In the rows, zero is written as 128.
Here are made-up nodes, facts about them, and rows of numbers that follow some of those facts. Name the node behind each unnamed row.

Some nodes and their rows:
j444: [127 146 137 120 106 130 162 140 142 122 122 120 134  94 124 141 131 125
 147 120 160 103 105  93 115 121 105 119]
j303: [122 131 173 120  92  64 109 134 107  85 122 100 150 148 154 170 145 114
 130 107 164 149 115 115 105 103 137  86]
j768: [106 120 143 115  89 134 111 129 103 156 127 153  70  96 100 145 105 118
 162 158  96  89 166 123 151 131 127 196]
j773: [132 101 138 157 161 142 121 127 135 130 129 131 121 149 129 147 138 131
 126 133  96 101 119 121 157 120  99 126]
j497: [129 100 141 151 160 138 121 130 135 134 130 129 122 154 137 148 136 139
 121 136  96 105 116 122 155 118 101 122]
j685: [155 114 130 142 107 119 127 125 122 135 145 132 147 165 129 154 154 120
 110 103 106 143 118 120 131 129 153 134]
j20: [101 153 119 134 101 120 133 106 112 118 129 134 130 160 131 109 107 123
 112 114 106 124 124 142 119 124 136 125]
j559: [145 134 133 124 134 142 129 140 140 124 137 110 148  90 114 129 134 128
 124 146 129 124 135 123 138 131 130 140]
j355: [150 119 141 120  99 116  89 111 125  82 156 119 154 124 123 138 135 143
 101  97 125 141 118 136 147  78 154 139]
j89: [131 109 118 125 128 130 130 126 126 141 123 134 104 130 129 124 125 127
 141 142 135 131 152 125 126 145 134 140]
j18: [112 132 112 117 132 146 127 127 125 146 108 150 101 110 123 120 115 131
 148 130 131 122 136 139 125 140 123 145]
j416: [100 145 107 115 172 132 117 127 130 144  91 140 128 116 143 124 126 135
 138 113 158 147 115 152 107 142 115 116]
j853: [126  95 127 146 149  94 114 144 123 120 126  78 143 172 160 138 169 107
 168 160 143 195 115 113 128 124 120 120]
j287: [142 102 131 146 155 142 136 143 135 151 130 124 119 139 124 133 142 125
 131 155 105 123 131 118 143 139 123 127]
j969: [148  99 139 145 114 102 124 120 125 117 151 108 131 171 134 132 130 122
 123 148 133 145 156 115 130 124 151 120]
j325: [167 151  79 185  99 157 181  94 126 115 157 101 122 119  83  64 110 139
  98 142 113 107 114 114 168 133 130 127]
j437: [137 128 122 114 139 140  99 125 126 113 136 128 136  85 113 126 128 144
 117 140 128 131 131 144 146 120 137 153]
j528: [101 137 148 129 130  97 115 145 117 124  92  91 129 138 138 167 136 109
 161 129 173 133 141 113 135 122 125 105]

How the nodes are related:
j835 -δ-> j830; j835 -δ-> j237; j255 -δ-> j46
j255 -δ-> j228; j669 -δ-> j646; j669 -δ-> j925
j669 -δ-> j346; j380 -δ-> j273; j380 -δ-> j521
j380 -δ-> j916; j635 -δ-> j265; j635 -δ-> j425
j331 -δ-> j15; j116 -δ-> j195; j140 -δ-> j249
j140 -δ-> j463; j339 -δ-> j895; j339 -δ-> j416
j339 -δ-> j463; j325 -δ-> j909; j204 -δ-> j349
j204 -δ-> j266; j535 -δ-> j528; j471 -δ-> j607
j471 -δ-> j998; j253 -δ-> j758; j253 -δ-> j152
j912 -δ-> j107; j912 -δ-> j315; j333 -δ-> j758
j976 -δ-> j753; j976 -δ-> j573; j644 -δ-> j195
j597 -δ-> j853; j662 -δ-> j754; j647 -δ-> j611
j718 -δ-> j638; j718 -δ-> j154; j62 -δ-> j758
j965 -δ-> j528; j71 -δ-> j327; j71 -δ-> j665
j679 -δ-> j638; j671 -δ-> j226; j671 -δ-> j477
j625 -δ-> j426; j14 -δ-> j964; j422 -δ-> j379
j422 -δ-> j610; j422 -δ-> j410; j906 -δ-> j195
j906 -δ-> j758; j906 -δ-> j475; j906 -δ-> j100
j308 -δ-> j601; j831 -δ-> j226; j831 -δ-> j473
j512 -δ-> j321; j512 -δ-> j746; j953 -δ-> j465
j953 -δ-> j931; j953 -δ-> j249; j403 -δ-> j357
j403 -δ-> j410; j98 -δ-> j82; j98 -δ-> j410
j295 -δ-> j677; j956 -δ-> j933; j956 -δ-> j152
j956 -δ-> j999; j493 -δ-> j82; j250 -δ-> j408
j770 -δ-> j143; j907 -δ-> j841; j907 -δ-> j213
j500 -δ-> j477; j500 -δ-> j646; j500 -δ-> j601
j206 -δ-> j51; j206 -δ-> j303; j206 -δ-> j456
j206 -δ-> j823; j389 -δ-> j758; j389 -δ-> j780
j768 -δ-> j303; j75 -δ-> j125; j467 -δ-> j465
j467 -δ-> j571; j467 -δ-> j543; j467 -δ-> j581
j430 -δ-> j555; j430 -δ-> j495; j430 -δ-> j128
j772 -δ-> j564; j839 -δ-> j285; j657 -δ-> j521
j57 -δ-> j347; j680 -δ-> j650; j926 -δ-> j582
j926 -δ-> j427; j729 -δ-> j58; j729 -δ-> j321
j729 -δ-> j13; j661 -δ-> j708; j661 -δ-> j126
j661 -δ-> j416; j130 -δ-> j516; j130 -δ-> j465
j130 -δ-> j15; j130 -δ-> j933; j540 -δ-> j767
j540 -δ-> j369; j583 -δ-> j830; j551 -δ-> j959
j936 -δ-> j51; j936 -δ-> j82; j936 -δ-> j379
j49 -δ-> j274; j49 -δ-> j412; j49 -δ-> j475
j49 -δ-> j154; j835 -κ-> j128; j835 -κ-> j486
j835 -κ-> j573; j942 -κ-> j770; j773 -κ-> j166
j265 -κ-> j821; j228 -κ-> j885; j154 -κ-> j916
j969 -κ-> j58; j559 -κ-> j622; j559 -κ-> j232
j559 -κ-> j185; j559 -κ-> j875; j486 -κ-> j58
j669 -κ-> j58; j821 -κ-> j680; j331 -κ-> j758
j320 -κ-> j327; j256 -κ-> j325; j853 -κ-> j58
j357 -κ-> j185; j133 -κ-> j255; j133 -κ-> j592
j452 -κ-> j685; j452 -κ-> j839; j140 -κ-> j915
j140 -κ-> j125; j140 -κ-> j916; j887 -κ-> j758
j968 -κ-> j385; j315 -κ-> j58; j315 -κ-> j646
j315 -κ-> j385; j456 -κ-> j708; j456 -κ-> j236
j688 -κ-> j58; j688 -κ-> j638; j688 -κ-> j303
j376 -κ-> j984; j376 -κ-> j303; j376 -κ-> j823
j325 -κ-> j385; j677 -κ-> j58; j677 -κ-> j685
j677 -κ-> j969; j677 -κ-> j166; j437 -κ-> j772
j921 -κ-> j15; j516 -κ-> j888; j548 -κ-> j58
j535 -κ-> j839; j426 -κ-> j984; j426 -κ-> j548
j369 -κ-> j708; j369 -κ-> j677; j253 -κ-> j128
j253 -κ-> j452; j916 -κ-> j195; j916 -κ-> j185
j346 -κ-> j203; j497 -κ-> j166; j84 -κ-> j58
j287 -κ-> j403; j287 -κ-> j909; j912 -κ-> j839
j333 -κ-> j907; j933 -κ-> j754; j933 -κ-> j57
j270 -κ-> j385; j237 -κ-> j788; j601 -κ-> j999
j416 -κ-> j509; j416 -κ-> j206; j662 -κ-> j875
j647 -κ-> j885; j647 -κ-> j403; j647 -κ-> j495
j459 -κ-> j90; j495 -κ-> j581; j518 -κ-> j839
j518 -κ-> j581; j895 -κ-> j887; j444 -κ-> j459
j444 -κ-> j758; j746 -κ-> j20; j351 -κ-> j452
j351 -κ-> j772; j582 -κ-> j839; j582 -κ-> j921
j720 -κ-> j166; j915 -κ-> j385; j89 -κ-> j754
j909 -κ-> j166; j241 -κ-> j999; j964 -κ-> j933
j959 -κ-> j58; j959 -κ-> j968; j162 -κ-> j521
j487 -κ-> j140; j191 -κ-> j166; j767 -κ-> j125
j767 -κ-> j597; j13 -κ-> j320; j625 -κ-> j346
j888 -κ-> j58; j888 -κ-> j162; j888 -κ-> j273
j203 -κ-> j969; j422 -κ-> j477; j906 -κ-> j58
j906 -κ-> j203; j321 -κ-> j702; j321 -κ-> j853
j650 -κ-> j758; j143 -κ-> j154; j592 -κ-> j403
j592 -κ-> j355; j592 -κ-> j821; j543 -κ-> j548
j368 -κ-> j875; j708 -κ-> j638; j512 -κ-> j685
j512 -κ-> j931; j512 -κ-> j839; j953 -κ-> j942
j465 -κ-> j839; j622 -κ-> j548; j403 -κ-> j58
j403 -κ-> j839; j427 -κ-> j720; j98 -κ-> j521
j98 -κ-> j385; j522 -κ-> j770; j522 -κ-> j355
j522 -κ-> j346; j379 -κ-> j607; j379 -κ-> j128
j780 -κ-> j968; j236 -κ-> j355; j236 -κ-> j916
j90 -κ-> j128; j956 -κ-> j427; j665 -κ-> j518
j128 -κ-> j638; j128 -κ-> j303; j274 -κ-> j185
j524 -κ-> j839; j524 -κ-> j559; j524 -κ-> j385
j250 -κ-> j444; j875 -κ-> j125; j875 -κ-> j452
j249 -κ-> j162; j249 -κ-> j203; j770 -κ-> j162
j770 -κ-> j578; j578 -κ-> j195; j578 -κ-> j385
j907 -κ-> j327; j907 -κ-> j969; j907 -κ-> j385
j500 -κ-> j368; j337 -κ-> j128; j337 -κ-> j916
j984 -κ-> j270; j819 -κ-> j355; j819 -κ-> j125
j819 -κ-> j543; j46 -κ-> j270; j885 -κ-> j471
j349 -κ-> j680; j349 -κ-> j166; j768 -κ-> j308
j610 -κ-> j191; j134 -κ-> j58; j134 -κ-> j677
j573 -κ-> j521; j467 -κ-> j325; j467 -κ-> j719
j18 -κ-> j130; j18 -κ-> j398; j425 -κ-> j125
j430 -κ-> j327; j430 -κ-> j20; j772 -κ-> j355
j772 -κ-> j125; j657 -κ-> j20; j57 -κ-> j58
j170 -κ-> j921; j645 -κ-> j58; j528 -κ-> j638
j448 -κ-> j303; j926 -κ-> j355; j926 -κ-> j273
j823 -κ-> j573; j927 -κ-> j327; j729 -κ-> j520
j521 -κ-> j58; j661 -κ-> j520; j611 -κ-> j543
j540 -κ-> j58; j583 -κ-> j521; j583 -κ-> j107
j477 -κ-> j839; j551 -κ-> j385; j734 -κ-> j821
j734 -κ-> j295; j607 -κ-> j58; j347 -κ-> j758
j347 -κ-> j185; j347 -κ-> j581; j719 -κ-> j927
j646 -κ-> j166

Rows to name:
No name comes twice in this set of rows, the named rows included.
[107 151 128 135 168 127 133 132 138 123 121  96 168 135 143 102 131 120
 112 144 135 146 109 147 118 137 115  87] -> j780
[132 106 141 140 138 129 108 113 124 108 137 141 134 150 132 150 139 141
 112  97 101 109 102 131 160  95 111 125] -> j821
[111 164 140 126 135 114 122 121 141  88 128  90 196 123 142 119 135 128
  94  96 147 147  82 143 115  96 117  80] -> j195
[127 109 155 141 100 117 131 142 114 151 150 100 101 114  92 132 109 101
 144 215  81  96 182 113 160 132 139 167] -> j98
[136 129 147 131 109  85 134 123 135  86 124 106 160 159 162 151 139 134
 126  77 183 158 102 111  96 104 127  74] -> j638
[123 167 140 119 107 112 139 121 143  92 118 116 185 127 154 153 153 135
 117  47 170 136  65 108  93  94 116  80] -> j758
[120 158 127 111 157 151 140 139 151  99 116 122 177  88 146 104 130 140
 102 107 168 121  92 139 104 117 110  83] -> j143
[114 124 163 117 140  85 115 156 118 118 109  98 123 122 144 159 144 108
 147 160 168 145 145 117 118 137 124  99] -> j379
[152 120 148 118 156  75 107 143 114 118 138 110 117  91 133 131 158 131
 126 159 151 172 132 155 109 146 122 114] -> j611
[111 125 166 134 171 105  95 137 106 120 104 120 130 147 150 169 163 122
 125 133 114 122 111 135 153 118  99 104] -> j610
[124 136 109 118 130 139 133 127 122 160 112 154 112 115 123 128 129 124
 143 126 123 125 136 132 118 154 133 152] -> j170
[112 150 122 115 136 113 114 108 123 114 106 145 143 151 153 133 135 142
 122  72 152 164 100 150 103 120 125 104] -> j999
[124 137 138 123 114 129 149 147 150 122 128 107 141  81 118 124 123 125
 147 147 153 109 127 107 124 120 107 120] -> j337

The same nodes again, as new rows of numbers:
Named rows:
j644: [ 99 141 143  96 146 156  95 164 156 204  80 160 133 100]
j770: [112 134 132 105 165 151 133 135 121 179 106 148 150 118]
j888: [104 135 123 100 152 126 145 126 117 184  82 156 153 106]
j15: [111 106 120  99 177  83 100 126 137 191  47 139 139 169]
j830: [136 103 119  85 169  95 136 127 136 199  68 143 139 101]
j823: [100 124 149  80 186 125 187 120 116 189  85 136 106 114]
j821: [120 122 130  96 163 137 138 129 125 189  94 146 149 120]
j592: [115 124 127  91 159 138 136 126 125 192  97 140 152 118]
j702: [123 122 128  88 169 122 120 141 132 183  83 145 138 105]
j410: [ 99 116 153  58 195  98 187 122 124 188  67 127  86  97]
j665: [130 112 128  97 163 114 148 124 124 199  82 144 148 112]
j657: [117 130 126 106 168 149 130 136 114 180 102 148 157 112]
j18: [120 124 131  97 164 132 138 131 126 188  92 146 146 116]
j444: [127 124 125 110 169 133 147 135 123 190  92 157 132 130]
j551: [103 133 162 116 167 134 131 132 135 166 105 148 161  95]
j49: [ 91 150 148  96 140 177  93 182 160 196  97 167 138  89]
j607: [104 130 114  99 146 101 160 116 112 190  64 161 158  91]
j237: [129 110 123  96 164 116 148 122 127 199  82 144 147 112]

Name these rows:
No name comes twice in this set of rows, the named rows included.
[126 110 114  96 166 120 146 115 128 205  88 138 150 113] -> j916
[108  93 120  90 163  76 144 134 151 182  77 153 157 176] -> j249
[132 112 122 102 167 115 151 126 127 201  83 150 136 123] -> j347
[ 89 152 123 104 146 136 142 132 103 169  85 164 164  93] -> j57
[102 140 153 118 168 149 131 136 127 163 110 151 161 103] -> j907
[ 69 158 171  69 203 169 161 154 102 147 108 132  95  98] -> j936
[125 121 133  87 167 120 120 142 127 183  83 144 144 102] -> j685
[123 130 157  93 167 127 114 168  98 180  95 141 161  91] -> j839
[111 124 125  86 158 139 131 123 130 194 100 135 154 117] -> j819
[111 133 130  98 162 153 127 135 121 181 106 144 155 116] -> j662
[119 195 154  99 124 152  98 124 112 147 101 167 136 117] -> j669
[123 111 117  73 163 110 124 124 140 198  82 131 145 102] -> j125
[123 115 130  91 148 121 157 115 117 187  62 156 168 102] -> j677

